In the rows, 128 means zero.
Facts:
K978 ψ:K726 φ:K233
K335 ψ:K643
K288 Ξ:K100 K349 ψ:K352
K791 ψ:K51 φ:K392
K501 ψ:K249
K597 Ξ:K992 K9 K495 K352 ψ:K360 φ:K568 K76
K793 ψ:K883
K493 ψ:K360
K779 ψ:K360 φ:K700
K792 Ξ:K249 ψ:K352 φ:K321 K233 K392
K941 ψ:K827
K568 ψ:K249 φ:K266
K351 Ξ:K716 K200 K883 K352 ψ:K51
K608 ψ:K612 φ:K903
K700 ψ:K294 φ:K392
K686 ψ:K52 φ:K716 K495 K392 K886
K752 ψ:K352 φ:K392
K223 ψ:K767
K342 ψ:K600
K911 ψ:K962
K302 ψ:K858
K716 ψ:K827 φ:K321 K392
K592 ψ:K457
K858 Ξ:K716 K568 ψ:K883 φ:K700
K392 ψ:K360
K253 Ξ:K903 K200 ψ:K328 φ:K700
K114 ψ:K653
K76 Ξ:K612 K302 K364 ψ:K149 φ:K266
K654 Ξ:K941 K779 ψ:K328
K7 ψ:K909 φ:K612 K321 K972 K700 K266
K184 Ξ:K44 K752 ψ:K493 φ:K978
K53 Ξ:K32 ψ:K909 φ:K700 K266
K845 Ξ:K321 K623 K261 ψ:K32
K620 ψ:K253
K65 Ξ:K906 K261 K680 ψ:K992
K349 ψ:K253 φ:K53 K792
K457 Ξ:K54 K568 K364
K159 ψ:K51
K261 ψ:K910
K19 Ξ:K903 K302 ψ:K683
K32 φ:K321 K883 K841
K100 ψ:K32
K249 ψ:K294
K364 ψ:K962
K678 Ξ:K32 K686 ψ:K352 φ:K501
K215 ψ:K726
K329 Ξ:K644 ψ:K643
K321 ψ:K294 φ:K266
K320 ψ:K149
K44 ψ:K52
K600 ψ:K328 φ:K392
K333 ψ:K643 φ:K266 K392
K909 ψ:K328
K767 Ξ:K608 ψ:K623
K758 Ξ:K716 K266 K148 ψ:K600
K303 Ξ:K612 K284 K495 K223 ψ:K779
K692 Ξ:K360 K342 K284 K677 K300 ψ:K643
K294 φ:K612 K752 K233 K978
K483 ψ:K496 φ:K266
K200 ψ:K915
K819 ψ:K738 φ:K392
K148 ψ:K294
K738 ψ:K643
K900 ψ:K496
K496 Ξ:K903 K592 ψ:K360
K67 ψ:K915
K229 ψ:K300
K627 Ξ:K793 K114 K600 K911 ψ:K883 φ:K600 K926
K284 ψ:K962
K571 Ξ:K215 ψ:K249
K458 Ξ:K962 K623 K472 K261 K300 K67 ψ:K623 φ:K392
K51 Ξ:K149 K349 ψ:K360 φ:K321
K784 ψ:K100
K98 ψ:K457 φ:K978
K915 Ξ:K716 K764 K978 ψ:K654 φ:K978 K841
K715 Ξ:K44 K284 K495 K159 ψ:K496 φ:K483 K978 K495 K392
K233 Ξ:K612 K249 K903 K495 ψ:K910
K962 ψ:K32
K300 ψ:K457
K446 ψ:K827
K278 ψ:K100
K472 ψ:K683
K625 Ξ:K294 K992 K962 K364 ψ:K249
K879 Ξ:K793 K278 K268 ψ:K328
K378 ψ:K827 φ:K926
K9 ψ:K654
K992 ψ:K962 φ:K903 K233
K883 φ:K495
K52 Ξ:K853 K342 K483 K779 ψ:K100
K644 ψ:K962
K250 Ξ:K114 K525 K268 K738 K100 ψ:K654
K345 ψ:K779
K993 Ξ:K342 K700 K608 K493 ψ:K738
K268 ψ:K100
K59 ψ:K654
K138 Ξ:K425 K335 K910 K359 ψ:K926
K972 Ξ:K7 K215 K906 K300 K67 K148 ψ:K149 φ:K321 K233
K358 Ξ:K716 K941 K612 ψ:K726
K764 ψ:K779
K802 Ξ:K910 K784 K300 ψ:K700
K726 Ξ:K59 K764 K962 ψ:K883
K827 ψ:K653
K603 ψ:K726
K269 ψ:K726 φ:K266
K266 ψ:K52
K885 Ξ:K483 K9 K743 ψ:K653
K149 ψ:K294 φ:K266
K86 Ξ:K294 K300 ψ:K328 φ:K321 K883
K853 ψ:K32
K903 ψ:K767 φ:K501 K495
K425 ψ:K51 φ:K266 K978 K349
K359 ψ:K910
K54 ψ:K253
K525 ψ:K767
K167 Ξ:K321 K680 K686 K269 K352 ψ:K926
K680 ψ:K910
K328 Ξ:K294 K321 K883
K898 ψ:K827
K58 ψ:K915
K180 Ξ:K898 K791 K278 K886 ψ:K496
K910 ψ:K294
K226 ψ:K592
K127 Ξ:K360 K229 ψ:K457
K55 Ξ:K600 K900 K226 ψ:K683
K281 Ξ:K911 K320 ψ:K294 φ:K883 K392
K683 Ξ:K909 K501
K433 Ξ:K791 ψ:K623 φ:K349
K841 Ξ:K700 K743 ψ:K253
K926 Ξ:K345 ψ:K910
K352 ψ:K643 φ:K51 K392
K653 Ξ:K294 K909
K743 ψ:K114
K886 ψ:K992 φ:K281 K233 K978
K612 ψ:K643 φ:K483 K700
K677 ψ:K253 φ:K700 K392
K495 ψ:K726 φ:K233 K266
K906 ψ:K294 φ:K700

Known rows:
K962: [155 122 132 172 135 118 134 142 113 130 164 132  99 133 126 107 144 113
 137 158 150 126 130  93  71 207  80 138 159 133 131 145 170 128 138 100
 150 128 120 126 156 129 126 149  93 162 122 183 129 135 147 151]
K360: [ 66 122 144 132 120 154 150 125 112 128  83 138 117 196 121 100 127 127
 116 137 131 117 106  74 149  52 105 116 155 113 123  71 132 141 137 106
 149 124 123 101 142 125 129  97 108 104 153 174 149 113 116 150]
K51: [ 76 118 109 142 110 150 137 118 117 118 123 128 127 185 100 112 132 148
 108 129 127 128 158 129 196  60 153 137 185 118  90  33 132 148 115 112
 161 127 118  76 153 127 133  94 108  79 132 174 157 142 134 166]
K472: [131 126 137 119 133 130 128 126 136 136 102 130 129 128 131 128 120 114
 128 131 130 124 109 111 110 134 115 114 100 128 153 146 127 121 136 133
 128 128 122 133 120 126 126 124 133 144 133 110 124 122 119 115]
K98: [156 108 139 162 133 117 121 107 143 131 123 120 133 102 114 128 128 134
 111 132 113 128 139 173 137 136 159 148 140 123 123 132 125 133 114 128
 130 134 138 129 172 119 123 118 140 108 127  85 134 122 135 131]
K972: [148 104 103 132 132 129 112 128 125 120 118 115 135  81 134 151 127 147
 116 123 120 134 141 168 162 168 176 134 148 120 106 121 118 128 108 141
 113 124 149 132 139 137 134 138 152 104 117 118 111 134 137 121]
K215: [128 126 136 119 133 129 128 123 141 141 100 128 129 131 131 126 118 110
 126 131 132 123 112 109 111 130 115 114 100 127 153 146 128 121 137 131
 128 128 123 130 121 128 128 123 134 143 132 109 129 123 120 114]
K300: [111 123 139 137 133 131 148 148  97 113 126 133 113 149 140 113 141 137
 134 142 130 124 108  96 131 120  95 126 148 122 126 121 144 134 137 100
 134 119 127 125 140 127 131 131 106 116 143 177 124 108 122 142]
K261: [135 117 130 121 129 139 122 134 111 123  89 128 125  96 157 146 119 132
 131 127 127 123  90 107 101 147 127 103 102 120 145 137 123 118 122 148
  95 116 148 164 109 135 136 133 155 150 137 126  98 123 118 116]
K333: [135 110 105 138 124 138 109 106 151 130 157 118 138 116 112 137 139 141
 117 124 114 118 180 161 156  89 156 142 133 127 132 116 119 131 117 147
 121 145 127 123 148 146 117 126 117 141 126 108 134 122 141 121]
K249: [120 115 137 147 119 143 139 154  67 100 122 132 109 110 167 135 136 157
 145 128 126 128  72  91 102 132 111 114 142 114 117  99 128 134 114 131
  86 107 170 177 116 133 136 138 142 137 146 192 107 121 127 143]
K52: [154 134 129 156 128 115 136 145 113 132 154 126 101 128 129 108 137 104
 138 150 158 138 139  86  94 197  84 142 165 133 115 141 161 136 137 100
 161 121 125 114 140 130 131 154 104 149 116 194 148 142 153 149]
K686: [176 124 125 174 129 122 105  95 159 135 162 116 130  89 108 132 143 123
 113 136 120 122 193 160 118 133 150 167 155 130 122 151 139 134 118 151
 129 151 130 131 174 145 118 143 120 148 126  97 130 122 159 129]
K302: [130 128 139 126 135 132 128 124 132 138 107 130 129 133 127 126 117 116
 130 128 129 124 100 106 102 138 114 117  99 130 146 137 122 123 135 136
 129 129 121 134 120 129 124 123 133 145 130 109 127 128 121 121]
K743: [130 128 137 120 129 130 129 126 138 139 106 130 127 127 131 126 119 110
 129 128 132 124 113 111 112 125 113 115 102 128 151 146 126 123 136 132
 129 125 128 131 118 126 127 124 136 144 131 114 135 123 123 115]
K608: [115 137 134 127 120 130 114 129 161 147 124 140 133 111 116 113 137 110
 105 115 121 130 125 146 112 100 164 163 174 118 111 139 125 112 137 120
  91 150 124 139 149 127 119 153 142 110 126 108 137 108 135 103]
K433: [147 126 110 132 124 131 111 114 142 132 137 113 141 107 110 136 128 134
 120 121 124 134 176 151 161 123 156 139 133 130 120 108 119 134 118 135
 141 132 127 114 131 139 127 132 130 131 115 115 140 134 140 122]

Rows:
No name comes twice in this set of rows, the named rows included.
[115 112 100 129 127 155 108 111 145 146 104 107 146 136  99 123 125 132
 108 117 116 134 171 129 191 101 158 131 145 120 124  65  95 136 127 124
 150 139 123 101 135 150 117 129 118 132 116 129 154 125 133 109] => K597
[ 92  93  93 117 117 146 115 119 155 141 126 132 136 153 100 128 123 133
 108 123 125 114 141 169 167  91 169 115 129 122 134  79 120 118 117 127
 126 137 110  89 137 127 121 100 124 113 108 122 150 141 126 122] => K483
[156 124 134 175 124 119 134 139 114 131 168 134  98 133 124 103 143 109
 139 156 152 128 135  95  67 187  80 139 158 134 131 139 173 127 135 102
 146 127 121 127 150 127 127 146  99 164 121 184 138 137 149 152] => K100
[ 53 100  79  82 112 131 136 128 159 123 149 163 123 191 115 154 112 132
 118 128 145  97  95 194 142 125 176 104 113 133 120 117 146 111 114 159
 116 134  92  60 121 104 134  67 129  78 103 112 133 189 124 154] => K392
[126 101 123 154 127 146 110  93 152 140 101 112 142 128  98 121 130 137
  99 126 107 122 171 153 176  74 164 138 145 116 130  80 108 137 116 130
 139 142 131 113 167 140 117 110 125 121 132 101 144 111 132 120] => K425
[136 130 125 107 137 133 126 139 116 125  84 120 130 100 151 145 115 123
 130 127 134 134 103  98 127 169 124 111 112 124 133 145 120 126 133 142
 122 113 142 139 103 138 139 142 150 132 132 129 110 128 123 115] => K802
[144 123 110 131 121 127 115 120 124 113 131 121 133  83 140 159 127 149
 119 121 122 130 145 161 146 136 175 138 146 124  99 128 121 135 102 167
 106 126 155 140 131 137 138 134 160 111 126 112 111 144 145 133] => K281
[120 121 121 163 118 135 130 114 115 108 180 124 122 145 118 125 156 158
 125 134 116 119 179 143 157  70 135 155 175 125 100  96 138 150 113 130
 131 141 136 124 168 138 122 122  98 119 142 160 129 118 145 158] => K352
[125  89  89 130 118 145 104 132 125 130 146 121 132 100 132 146 132 150
 126 120 118 128 136 173 145 156 169 107 129 121 133  92 113 110 104 131
  89 128 147 152 121 136 122 131 141 149 105 141 114 136 125 111] => K568
[159 153 168 165 132  86 150 131 102 106 186 111 138 127 122 107 149 166
 142 123  98 161 184 197 187 109 132 163 171 135  83 122 120 154 113  72
 164 122 151 153 163 101 126 132 115  69 139 123 131 102 117 150] => K915
[119 111 131 141 117 144 137 155  62  97 119 132 107 102 176 141 138 160
 143 131 126 128  78  91 107 127 113 108 144 111 117 105 135 131 111 130
  81 103 176 184 114 133 140 141 148 135 149 198  95 116 125 142] => K910
[162 130 126 125 148 108 120 130 137 117 145 107 154  94 113 135 139 151
 123 120 103 140 177 181 184 130 158 159 131 134 117 140 113 132 130 112
 146 132 116 119 148 133 126 147 119  92 123  83 116 105 124 110] => K86
[103 125 115 125 119 144 119  92 160 126 127 129 137 150 113 142 129 135
 108 125 120 108 172 145 162  44 159 139 134 125 122 116 123 140 119 171
 125 147 124 102 147 140 124  99 124 116 142  97 135 131 139 138] => K791
[152 124 133 193 126 116 121 134 131 132 181 131 108 108 108  99 162 124
 115 145 129 133 151 143  92 171 136 188 225 123  90 132 160 129 130  95
 121 150 129 135 198 132 117 168 104 122 124 167 137 117 163 142] => K992

Now the same elements, written a new way:
Known rows:
K54: [120 106 122 128 127 118 140 140 120 138 114 136 142 128 118 121 148  92
 121  54 129  91 145 132 112 135 145 148 136 102 138 119 125 141 127 119
 127 161 125 126 128 130 133 114 138  94]
K253: [130 100 109 117 116  93 122 142 100  93 111 142 142 127 113 137 162 115
 129  51  86 133 141 141 130 132 111 134 159 102 116 101 116 156 118 131
 138 166 122 141 137 102 120 106 125 111]
K700: [151 141 138 122 101  93 121 150 119 102 141 125 140 137 177 129 116 158
 148 172 105 148 118 147  78 143 107  98 123 141  92 122 124 119 120 125
 157 123 104 132 138 125 118 140 102 134]
K597: [129 129 135 123 127 107 124 142 140 109 134 139 138 133 111 150 121 131
 129 118 111 158 122 127 140 130 110 144 147 118 115 124 117 130 114 127
 128 139 109 130 124 127 122 114 131 133]
K9: [126 111 118 128 130 115 134 142 131 136 115 132 140 130 118 117 143  82
 125  50 119  87 142 124 132 136 144 160 156  99 131 116 127 139 125 119
 129 147 123 127 121 135 134 109 139  96]
K992: [153 120 133 106 119 114 112 122 134  57 126 154 135 131 135 164 105  79
 131 143 119 151 150 125 109 135 117 112  91 146 111 113 127 127 151 146
 137 147 109 139 143 163 118 119 110 140]
K883: [139 129 128 119  95  94 124 136 128  94 124 133 135 130 155 144 131 137
 137 106 116 144 139 145  81 143 120 103 116 122 116 108 122 129 116 128
 142 143 116 139 136 127 121 140 107 129]
K261: [127 144 162 135 126 125 145 144 131 145 131 135 134 135 151 135 112 137
 123 182 140 127 118 127 100 127 126 133 106 142 122 135 120 112 128 129
 132 136 110 117 141 153 126 119 125 135]
K345: [123 125 140 129 131 122 135 145 127 140 124 127 139 132 137 122 117 111
 126 141 133 104 127 135 111 132 130 133 138 129 122 132 124 125 131 122
 134 135 114 117 131 142 127 117 137 116]
K215: [125 124 141 129 131 121 136 145 126 141 126 126 141 132 136 122 117 111
 127 139 135 105 128 135 108 131 131 133 137 130 121 132 123 123 130 122
 133 135 114 117 130 139 127 120 139 116]
K229: [128 134 143 133 130 119 137 146 141 141 129 133 136 135 134 126 121 111
 125 128 130 110 126 120 127 130 134 149 137 122 123 129 125 123 124 122
 132 134 113 120 127 148 132 112 131 117]
K320: [125 147 160 134 127 125 143 146 129 144 128 137 132 137 149 132 111 133
 122 186 137 127 116 127 104 126 124 128 107 140 117 135 121 116 128 127
 135 138 108 115 142 155 127 119 122 132]
K433: [128 127 135 120 122 109 129 141 126 117 137 145 141 134 113 149 126 141
 131 120 117 162 122 141 112 135 110 134 122 114 115 129 116 130 121 125
 129 154 110 129 128 117 121 124 126 128]
K302: [129 131 144 135 128 116 136 147 139 130 121 131 133 134 138 128 125 110
 122 124 124 107 126 121 130 124 131 143 148 127 125 125 124 126 122 124
 135 134 113 121 132 151 130 105 128 120]
K608: [124 124 123 116 121 118 123 137 149 106 120 129 137 133 122 147 104 114
 131 129 124 149 130 155 106 143 127 116 127 118 126 124 121 128 122 119
 130 143 111 126 121 136 123 136 138 132]
K643: [125 131 137 128 117 115 133 141 109 128 106 136 129 128 153 124 133 108
 122 133 123 102 134 132 105 133 127 123 131 130 113 110 119 127 131 135
 137 145 121 125 148 144 126 118 119 127]
K138: [125 147 164 135 123 125 144 144 125 149 142 142 132 138 139 136 116 140
 118 170 147 129 110 137 103 128 114 131 131 142 105 138 117 109 124 133
 127 139 110 115 141 142 123 118 118 134]

Rows:
No name comes twice in this set of rows, the named rows included.
[127 119 139 120 141 110 123 152 102 128 138 136 149 132 115 127 126 138
 138 155 102 145 117 125 135 129  99 147 133 123 104 132 115 139 128 126
 140 140 109 125 130 106 120 111 140 121] => K627
[133 133 139 133 117 109 130 145 122 122 119 137 126 134 141 126 135 106
 117 112 116 101 122 132 134 127 116 132 188 134 100 109 118 123 120 138
 135 134 118 125 144 142 121 105 114 131] => K496
[141 125 131 123 101 100 128 143 149 105 149 125 147 137 142 140 115 142
 141 105 133 142 128 151  81 146 127 106 127 121 123 133 131 124 113 111
 139 134 109 131 117 121 125 144 120 110] => K978
[113 125 141 123 109  97 117 146 136 100 136 124 147 127 122 144 113 139
 142 131 131 152 132 112 110 136 107 113 100 118 126 130 125 144 115 119
 135 131 109 131 120 120 125 127 138 109] => K716
[132 128 145 128 140 106 129 154 121 128 133 133 146 132 131 127 128 133
 139 149  98 139 123 101 143 122 116 162 115 118 121 129 121 139 122 121
 143 131 108 126 128 130 129 102 136 118] => K378
[116 131 138 120 106  93 115 143 101 102 123 141 136 125 130 142 137 137
 134 127 111 147 132 118 114 134  92 117 120 121 100 108 112 141 119 138
 136 143 117 138 142 110 118 125 117 128] => K858
[144 113 109 120 106  97 127 138 146 116 149 138 145 136 110 134 146 115
 135   8 121 121 134 153 104 151 131 142 173  89 113 120 129 131 109 114
 128 153 118 138 110 104 128 136 118  98] => K841
[118 109 116 124 114 109 130 136  97 133 108 142 134 126 121 117 159  86
 119  41 124  80 144 141 111 141 126 135 169 107 109 101 117 138 127 134
 128 162 132 131 140 117 125 119 121 105] => K654
[124  97 119 123 124 109 129 135  99 132 112 128 138 120 123 114 153  88
 122  46 128  73 149 148 115 140 126 137 194 120 112 102 118 134 126 134
 128 141 132 133 135 113 120 123 135 113] => K328
[136  98 102 113 121  91 114 146  93 103 111 127 150 124 133 115 153 107
 146  70  81 115 146 135 118 142 121 134 139 102 113 102 121 155 125 122
 151 147 122 140 130 101 124 121 134 102] => K600
[144 147 157 130 109  96 133 152  96 128 150 140 139 138 167 125 135 166
 137 165 114 138 110 134  89 131  96 119 127 143  82 125 118 118 121 137
 151 132 108 130 150 118 118 123  94 131] => K926
[124 103 115 124 119 110 133 135 101 128  96 135 135 122 137 118 155  86
 123  53 115  81 154 138 107 138 140 136 151 111 127  98 120 139 129 131
 133 156 131 133 140 130 128 120 129 109] => K909
[134 142 156 128 110 107 137 144 140 107 149 141 138 139 133 158 116 164
 127 156 131 172 111 141 103 128 104 113 123 136 113 138 119 120 112 128
 133 141 103 126 135 130 118 121 113 136] => K76
[136 144 152 125 132 105 124 150 139 112 139 133 140 135 141 146 108 154
 141 190 103 172 118 111 131 125 109 143 100 130 117 131 119 126 118 124
 143 124 101 128 128 137 125 115 129 142] => K906

The same elements again, as new rows of numbers:
Known rows:
K320: [127 128 128 126 126 133 122 133 124 118 126 143 146 122 113 131 120 118
 126 132 122 137 123 127 133 123 124 117 130 132 130 120 142 138]
K483: [130 122 128 127 130 132 126 131 114 122 122 111 146 124 130 127 132 117
 130 123 123 133 130 128 134 127 125 121 152 125 133 119 123 132]
K903: [125 110 125 137 123 128  97 133 134 126 134 151 139 127 120 125 133 126
 127 127 124 122 112 131 127 125 116 117 130 134 147 103 123 128]
K253: [129 135 102 119 122 127 132 121 132 142 119  95  84 132 128 128  92 162
 124 142 108 106 119 123 116 108 140 177  94 139 123 119 128 125]
K764: [130 121 128 130 129 130 127 130 118 122 125 125 148 124 134 125 130 117
 129 123 123 132 127 126 136 129 125 120 145 124 130 118 122 133]
K568: [124 137 135 122 138 131  89 128 108 125 121 154 136 119 114 142 114 109
 116 115 127 143 120 127 130 118 118 124 141 137 122 124 145 138]
K67: [131 126 135 127 129 128 101 128 127 123 129 127 144 127 118 128 133 129
 125 130 106 128 127 126 127 111 127 130 130 129 122 114 131 136]
K972: [129 130 127 123 122 130 126 128 125 114 121 136 147 119 107 137 141 136
 123 134 118 139 120 128 131 119 121 128 133 129 126 127 140 128]
K148: [127 130 128 125 121 131 120 133 125 117 126 148 146 122 112 132 123 114
 124 130 123 141 123 126 135 124 123 117 128 132 131 123 143 140]
K284: [123 129 143 134 124 128 111 126 126 110 133 126 132 127 124 132 144 124
 127 130 123 129 122 134 126 142 122 139 146 139 128 123 137 116]
K51: [131 121  97 122 134 132 198 116 124 129 117  93 106 126 137 133 122 146
 127 122 137 117 143 126 138 120 133 121 139 130 141 134 113 123]
K446: [128 126 134 130 129 130 116 131 122 119 129 133 141 124 124 128 130 120
 126 128 119 131 126 126 130 127 124 127 138 131 128 117 130 129]
K76: [123 132 137 121 132 128  92 123 113 128 116 152 124 116 110 140 120 120
 117 118 127 139 113 135 124 115 113 133 145 132 123 125 142 128]
K472: [128 126 135 131 129 130 119 131 121 119 128 131 145 125 121 128 134 121
 127 130 118 130 126 130 131 126 124 127 138 132 130 117 131 131]
K269: [126 125 138 131 137 135 101 127 112 125 122 124 132 124 126 131 129 109
 123 123 118 137 122 119 129 128 121 137 149 143 125 113 133 128]
K261: [128 129 127 126 126 133 128 132 122 118 125 149 147 122 108 132 125 117
 125 134 122 138 124 124 133 121 121 118 127 133 130 122 146 138]
K738: [126 130 107 126 135 131 168 116 129 125 131 112  99 131 125 136 117 138
 124 125 135 117 141 125 133 126 132 135 125 146 141 130 131 126]

Rows:
No name comes twice in this set of rows, the named rows included.
[130 124 131 127 131 130 142 132 117 121 126 123 149 124 134 126 134 126
 132 125 125 128 136 131 133 127 127 115 144 116 134 120 123 134] => K392
[129 131 108 125 132 130 166 111 126 124 128 104 109 131 114 140 131 139
 120 130 133 116 143 127 134 132 128 143 123 146 138 134 136 124] => K300
[129 130 132 125 127 135 126 135 123 118 125 148 146 121 110 134 125 126
 125 133 122 144 126 124 134 118 123 121 124 130 133 121 145 138] => K321
[120 135 114 131 135 127 165 112 136 107 136 119  81 131 123 144 137 154
 120 126 138 115 132 130 124 145 131 151 134 158 130 140 135 100] => K52
[120 127 123 137 138 136 167 118 141 111 138 117  84 133 130 142 134 150
 123 129 135 122 142 118 132 132 133 152 127 162 138 130 137 106] => K32
[131 119 120 129 130 131 137 130 118 119 120 125 138 122 128 126 135 130
 129 126 120 128 123 125 131 125 125 117 152 124 126 119 117 127] => K180
[128 138  89 123 117 128 156 120 124 126 117 101  85 128 151 133  98 138
 123 131 133 119 113 115 135 146 139 167 114 147 122 142 126 117] => K858
[129 110 111 138 120 131  88 127 134 118 134 129 149 129 117 126 138 108
 122 127 119 126 107 121 132 132 117 114 143 151 140 105 119 129] => K608
[132 123 129 132 122 133 130 127 123 116 118 116 143 124 120 127 147 132
 126 139 112 131 117 120 131 130 124 148 138 136 119 121 129 118] => K458
[131 127 130 126 123 123 101 126 134 120 127 139 137 124 133 128 129 136
 122 125 107 130 113 123 129 111 130 138 129 128 114 123 124 132] => K758
[132 118 124 129 125 128 130 128 122 121 120 137 141 121 143 124 132 131
 127 121 124 131 116 121 138 127 126 128 143 122 123 123 114 126] => K351
[131 122  98 123 132 132 185 114 120 133 120  87 114 129 135 131 119 123
 129 120 140 115 147 128 141 132 131 120 142 133 149 131 116 130] => K360
[122 137 102 118 132 139 147 118 124 131 119 130  97 124 103 143  94 116
 117 127 139 134 132 120 137 115 125 130 119 157 138 132 153 136] => K149

